(in the rows, 128 means zero)
Facts:
q_886 {Δ=q_700, q_397, κ=tratok}
q_313 {κ=tratok}
q_75 {κ=liten}
q_224 {Δ=q_125, κ=liten}
q_707 {Δ=q_715, κ=liten}
q_700 {Δ=q_886, κ=tratok}
q_360 {Δ=q_160, q_722, κ=tratok}
q_722 {Δ=q_318, q_160, κ=tratok}
q_962 {Δ=q_936, κ=liten}
q_425 {Δ=q_742, κ=tratok}
q_774 {Δ=q_475, κ=liten}
q_780 {Δ=q_224, κ=liten}
q_318 {Δ=q_468, κ=liten}
q_12 {κ=tratok}
q_735 {κ=tratok}
q_37 {Δ=q_715, κ=liten}
q_5 {κ=tratok}
q_390 {Δ=q_707, q_37, κ=liten}
q_742 {Δ=q_20, q_12, q_313, κ=tratok}
q_397 {Δ=q_224, κ=liten}
q_225 {κ=liten}
q_348 {Δ=q_796, q_962, κ=tratok}
q_867 {Δ=q_348, κ=liten}
q_20 {Δ=q_313, κ=liten}
q_160 {Δ=q_468, q_360, κ=liten}
q_715 {κ=liten}
q_113 {Δ=q_5, κ=tratok}
q_781 {Δ=q_707, q_37, κ=liten}
q_357 {Δ=q_715, κ=tratok}
q_125 {Δ=q_224, q_780, κ=liten}
q_254 {Δ=q_318, κ=tratok}
q_468 {Δ=q_722, κ=tratok}
q_936 {κ=tratok}
q_96 {Δ=q_75, κ=liten}
q_475 {Δ=q_735, κ=liten}
q_921 {Δ=q_468, κ=liten}
q_796 {κ=tratok}
q_568 {Δ=q_224, q_886, κ=tratok}
q_18 {Δ=q_20, κ=tratok}

Known rows:
[113  35 126 121  98 147 132 150 143 126  79 106  85 133 129]: q_722
[122 192 128 150 140 118 158  85 137  99 139  75 167 138 137]: q_125
[124 188 136 149 137 119 153  84 143  93 141  80 165 133 140]: q_780
[168 162 108 129  89 172 114 118  76 109 117 123 216 127 136]: q_96
[202 164 160 125 135 130 136 109 180 123 159 158 130  85 157]: q_715
[114  45 120 124 100 148 138 152 134 133  78 105  88 138 123]: q_360
[146 221 107 119 116 118  92 191 155 119 132 101 148 133 132]: q_475
[103  78 107 106 149  73 109 128  84 160 109 148 115 122  99]: q_18
[141 175 113 119 128 141 131 121 134 108 133 125 150 123 145]: q_225
[139 133  99 104 101 165 138 117 166  85  87 101 118 115 166]: q_318
[203 173 140 126 139 134 154 111 168 136 150 155 135  98 139]: q_707
[ 94 103 149 173 140  99 162 115 103 146 129  79 134 162  90]: q_568
[108 136 151  98 108 133 137 131 135 139 132 135 152 127 114]: q_960
[ 99  75 104 101 151  69 108 125  81 163 113 152 113 119  96]: q_742
[132 166  93  83 149  85 103  92 114 111 125 148 144  94 146]: q_20
[101  79 106 105 150  71 112 128  81 163 110 148 115 123  99]: q_425

Rows, some named above:
[145 227  91 121 122 123 106 190 146 127 127 104 146 140 120] : q_774
[113  46 115 127 106 145 141 153 129 139  78 108  92 143 116] : q_254
[144 227  89 119 119 122 103 187 146 126 126 103 151 140 121] : q_774
[121 179 158 151 134 112 141  78 155  85 151  77 166 127 150] : q_224
[168 160 109 131  90 173 113 118  77 110 117 127 219 127 137] : q_96
[165 155 132 128  86 168  92 114  92  96 131 131 216 112 155] : q_75
[112  47 121 123  99 145 141 152 134 133  81 105  88 138 119] : q_360
[145 219 104 119 118 117  93 189 155 117 131 104 148 132 131] : q_475
[140 145  81 107 106 168 155 122 148  98  80  97 123 125 147] : q_921
[115  49 116 125 105 144 142 152 128 140  80 107  91 144 118] : q_254
[169  89 155 143 142 118 152 141 130 182 135 152 104 125  94] : q_357
[116 119 153 134 112  96  70 217 141 148 137 115 110 138 111] : q_735
[112 207  93 141 132 179 116 103 122 121 149 168 111 144 126] : q_867
[112 199 108 140 128 178 102 101 134 111 155 174 107 132 139] : q_962
[112  30 139 119  95 144 124 148 150 119  85 105  84 125 139] : q_468
[145 224 106 116 115 118  94 189 154 118 133 107 147 131 130] : q_475
[138 136  89 104 102 167 143 121 162  88  83  98 120 120 159] : q_160
[ 99  62 141  98 142  62  80 123 103 141 129 156 110 101 127] : q_313

The same elements again, as new rows of numbers:
Known rows:
[119 141 120 171 169 101  95 126 117  96 116 158  74 119  96 136 158 102
 148  97 138 146  79 109 159 146 143 107  91 179 127 144 125]: q_318
[206 117  98 128  94 138 121 179 166 122 156 162 172 159 124 123 137 170
 118 158 136 100 136 136  71 126 115 131 163 172 113  80 157]: q_735
[160 183 145 102 106 105 113 162 159  58 120 148 122 162  69 172 122 141
 128 115 113 102 118 134 138 125 120 117 138 219 106  85 141]: q_360
[149 112 163  80 122 159 117 169 129  63 140  86 206 133  88 133 127 170
 118  83  95 112 173 115 143 188 108 135 188 193 189  80 170]: q_700
[150 147 126 100 104 126 122 162 157  91 135 127 167 148  96 152 118 159
 121 123 118 105 140 136  85 124 101 120 150 173 128 102 146]: q_113
[ 81 123  74 110 171  98 105 127  94  87 123 120 133  90 131 154 152 109
 140  85 120 153  61 124  67 167  96 111  85  98 143 144 114]: q_962
[ 85 108 109 148 176  93 124 117 113 100 124 107 108 107 128 118 150 113
 129 103 151 145 134 107 112 109 124 114 118 134 145 190 127]: q_390
[138 153 146  96 100 135 129 150 168  94 133 122 168 135  92 143 108 170
 104 115 112 112 142 138  93 116  84 119 125 172 127 119 147]: q_425
[ 54 122 105 199 158 142 102 135 117 177  93 112 136 138  76 141 113 102
 217  90 139 132 124 110  63 132 155  97 120  97 156 197 124]: q_224
[ 67  96 112 141 183  68 132 114 115  78 127  86  97 114 142 117 156 106
 125 104 170 131 166 106 113  72 131 110 146 130 149 215 133]: q_37
[ 58 126 104 200 156 140 101 137 119 174  92 115 134 139  76 141 113 100
 214  91 138 130 124 109  62 128 153  99 115  98 156 199 121]: q_125
[156 159 135 107 104 115 129 160 161  78 129 128 154 149  86 161 113 152
 117 121 115 113 128 134 110 121 103 124 142 192 120  95 141]: q_254
[ 66 125 161 144 160 144  91  89 144 150 127 144 105  75 114  80 148 162
 111  82 129 137 125 115 103 131  83  90  40 126 154 190 141]: q_20
[103 108 106 153 170 120  98 123 113 120 125 136 111 112 122 117 159 123
 150 100 141 134 110 112 105 146 129 108 109 132 146 155 135]: q_96
[157 136 121  92  97 124  89 158 166  99 146 162 160 154 111 132 147 181
 132 127 127  65 149 144  58 128 100 110 153 163 122  93 165]: q_12
[ 81 106 110 147 177  95 125 121 113 101 125 105 108 109 128 120 152 113
 130 101 153 147 133 107 114 106 123 112 118 133 146 189 132]: q_781

Rows, some named above:
[ 66 124 159 142 158 145  91  90 144 151 130 144 105  76 115  82 145 164
 113  84 131 136 126 118 104 127  79  90  41 125 151 189 141] : q_20
[ 89  87  94 138 176  78  87 122 118  98 137 135  91 128 153 102 190 126
 153 111 173  94 152 113  80  98 139 103 155 123 142 180 149] : q_715
[ 91 116  92 137 171 110 111 126 104 103 125 121 124  95 123 141 146 113
 138  93 130 155  85 115  90 152 106 111  91 115 147 154 118] : q_867
[ 84 123  76 112 171  95 105 129  93  87 123 121 134  91 131 156 149 109
 143  84 122 151  59 125  69 165  92 112  82  99 144 144 112] : q_962
[179  78  77 222 160 149 153 146 124 174 143 141 137 105 139  89 131 114
 107 153 149 205  98  98 129 137 140 138 110 143 135 148 121] : q_475
[116  94  88 149 164 114  67 130 116 125 139 170 107 121 140 103 194 139
 164 107 151 100 112 117  75 153 137 100 124 123 144 139 146] : q_75
[131 139 144 110 108 151 127 168 147 103 121  97 192 152  73 160 100 157
 147 101 107 106 160 126  93 143 116 123 167 164 155 113 150] : q_568
[ 64 120 160 144 158 145  89  90 143 150 126 146 105  77 112  82 147 164
 110  83 128 136 126 115 105 131  83  88  42 125 153 188 144] : q_20
[111 146 126 168 171  99  89 125 113  90 115 163  63 127  93 138 163 102
 156  94 137 137  84 107 162 145 148 105  93 182 127 141 124] : q_160
[179  81  79 221 164 152 153 150 125 173 144 138 136 105 140  91 134 116
 109 151 151 204  99  96 129 139 136 139 111 147 137 148 122] : q_475
[127 142 131  89 113  92 145 153 160  64 132  99 154 152 107 152 120 153
 108 127 138  98 175 135  91  72 103 123 173 172 125 140 151] : q_357
[177  78  78 222 163 150 152 147 125 176 145 142 136 108 139  90 131 115
 106 153 149 205  96  97 130 138 139 137 108 142 137 147 123] : q_475
[132 166  88  49 105  97 141 163 135  51 131 103 193 118 104 199 101 141
 104 110  94 133  79 153  51 146  59 126 115 132 118  91 121] : q_348
[165 133 111  92 100 120  94 165 161  96 147 157 165 159 115 140 149 176
 131 132 129  68 143 143  60 132 108 114 165 162 120  82 160] : q_5
[110 128 118 164 171 108  99 125 117 106 117 144  90 117 108 128 158 110
 150 100 138 142  91 109 133 145 136 110  98 158 139 147 128] : q_921

The same elements again, as new rows of numbers:
Known rows:
[156 181 143 104 123  78 116 144 147 156 133 129  95  95 151 142  88 109
 118 156 117 140 203 101 159 131 162 105 101 157 129]: q_425
[143 161 136 121 118  44 165 146 151 143 104 144 116 142 156 129  75 139
 147 174 112 150 160 139  96 155 126 125 116 153 105]: q_313
[112  80 138 158 120  73 110 127 117 111 108 178 122 145 118 180  88 133
 106 122  83 143 117  99 161 152 100 169 165 186 143]: q_796
[156 133 133 137 142 192 107  98 166 101 110 117  52 194 144  87 172 173
 162  91 147 119  99 113 157  94 122  67 127 102 157]: q_774
[ 98 184 136  95 129 128 156 142 117  96 125 134 149 120 123 126  98 129
 128 120 111 131 161 117 134 185 116 163 119 181 145]: q_722
[163 143 148 125 191 114 118  96  87 104 120  91 147 141 112 135 115  91
 103 196 145 101 155 124 147 111 138 169  99 177 132]: q_357
[132 116 118 143 127  79 107 131 107 138  89 162 121 117 118 163  86 138
  91 121  71 132 129 108 178 149 104 168 150 176 144]: q_348
[145  93 135 163  79 234 107 142  93 197 186 155 145 164 123 144 114 168
 137 128 175  90 153 133  91  81 179 150 134  64 177]: q_96
[ 77  93 103 150 131 113 118 162 191  99  92  78 142 106 155 134 119 124
 122 111 138 107 151 130 151 145 167 169 125 107 125]: q_960
[126 164 116 130 144 105  91 125 111 140 110 119 117 134 140 131 109 100
 116 132 123 116 158 110 129 147 136 160 106 164 151]: q_568
[143 134  86 141 138  54 137 112 109 132 119 181 142 128 148 135  98 156
  77 135  74 112 135 101 188 150  67 177 170 112 117]: q_936
[151  72 120 101 167 139 120 111 130 127 147  99 128 113  70 107 182 123
 109 109 156  95 103 141  91  72 158  99 128 117 126]: q_390
[135  97 132 192  81 218 145 140 109 174 178 172 151 167 130 172 111 208
 139 133 167  93 148 139  71  92 169 149 177  62 119]: q_75
[ 82 142 106 118 151 111 118 127 106 149 116 116 105 147 140 134  80 128
 112 134 129 122 156 104 138 132 124 158 108 168  78]: q_700
[143 130 135 110 142 205 138 178 131 111 170 141 157 117  95  99 143  90
 165  58 140 128 113 155 143 141 122  98 114 113 127]: q_921
[146  77 115 138 136 175  99 158 130 171 101 133 127 108  86 161 145 127
 113  92  87 149  61 146 166  92 109 105 145  97 166]: q_867

Rows, some named above:
[146 112 141 127 107 114 116 160 172 158 127 148 152 118 135 100 134 142
 171 152 147 169 105 158 108  92 150  82 105  99 114] : q_20
[142 116 122 140 131  84 105 131 111 142  97 165 121 126 116 168  86 139
  81 124  76 144 120 103 174 149 100 169 147 159 146] : q_348
[ 98 148 149 161  31 104 201  64 112 124 128 107 104 103 198 136 128  57
  59 107 134 158 161 121 111 104  65 179 137 177 102] : q_5
[136  81 127 133 175 132 144 106 128  98 141 109 153 133 106 135 177 138
 143 154 141 104  98 135  85  82 134 118 157 103  90] : q_715
[134  98 135 182  85 212 154 145 107 180 180 166 158 163 131 169 114 203
 145 138 178 102 145 143  73  86 164 150 165  61 115] : q_75
[145  66  79 130 129 136 121 133 134 139 145 163 154 115 114 122 148 140
 131 119  85 139  88 143 179 103  96 123 159  74 144] : q_962
[129 149 139 152  13 119 167  66  89 108 113  92  99 103 164 115 100  60
  56 103 135 148 142 131 146 109 108 162  84 177 120] : q_113
[134 170 150 132 111  54 100 124 154 129 111 135 114  85 145 130  68 149
 147 178 136 158 181 145  90 142  98 133 150 158 114] : q_12

Now the same elements, written a new way:
Known rows:
[165 176 122 109 126 122 132 107 132 139 112 120 129 118 147 155 192 127
 120 116]: q_224
[101 121 120 173 131 121 128 151 125 130 115 149 124 135 123 116 124 123
 114 127]: q_254
[ 97 118 149 107 121 136 130 111 146 126 110 118 124 127 132 163 132 121
 121 115]: q_160
[142 120 126 103 123 126 128 103 124 141 112 118 123 118 126 140 121 124
 170 114]: q_774
[101 127 116 124 131 120 128 128 124 122 119 141 125 135 123 117 121 131
 116 113]: q_113
[117 127 136 114 186 121 130 173 135 125 129 118 125 117 127 117 124 157
 117 213]: q_886
[158 117 139 135 122 127 127 127 125 128 115 119 122 120 126 140 118 124
 134 115]: q_390
[185 121 148 155 123 123 128 159 124 125 119 117 122 127 125 146 122 127
 124 115]: q_707
[100 133 118 122 127 121 127 120 126 125 160 138 125 127 125 114 122 123
 118 125]: q_425
[ 98 120 122 115 120 120 130 102 126 122 119 122 132 126 126 115 122 148
 115 185]: q_348
[112 122 135 117 184 121 128 172 133 124 133 120 126 118 124 117 125 149
 118 207]: q_700
[175 117 155 140 126 130 128 140 123 122 116 117 125 127 129 127 120 126
 131 119]: q_715
[106 116 118 102 157 121 133 122 121 133 115 148 124 140 124 116 118 125
 117 113]: q_735
[143 116 144 116 121 137 128 108 123 124 115 118 127 119 129 123 122 125
 142 114]: q_225
[106 136 117 114 128 121 128 111 125 122 179 153 133 127 124 116 118 124
 116 116]: q_313
[146 116 155 119 119 142 126 104 123 121 112 123 131 117 131 116 131 134
 129 117]: q_75

Rows, some named above:
[107 128 119 110 129 120 127 122 125 122 136 150 127 134 123 115 118 124
 115 114] : q_12
[104 127 119 115 130 119 128 124 122 123 131 149 126 134 125 115 117 122
 117 116] : q_12
[115 156 118 112 127 120 132 146 131 129 118 138 125 121 126 113 119 135
 116 150] : q_568
[140 126 142 130 121 141 128 102 138 128 196 122 146 119 129 114 119 125
 193 135] : q_20
[135 117 124 128 123 131 126 103 125 127 116 122 129 118 123 144 120 130
 132 132] : q_867
[103 128 120 116 131 120 126 124 122 122 129 152 126 137 123 115 121 124
 116 113] : q_12

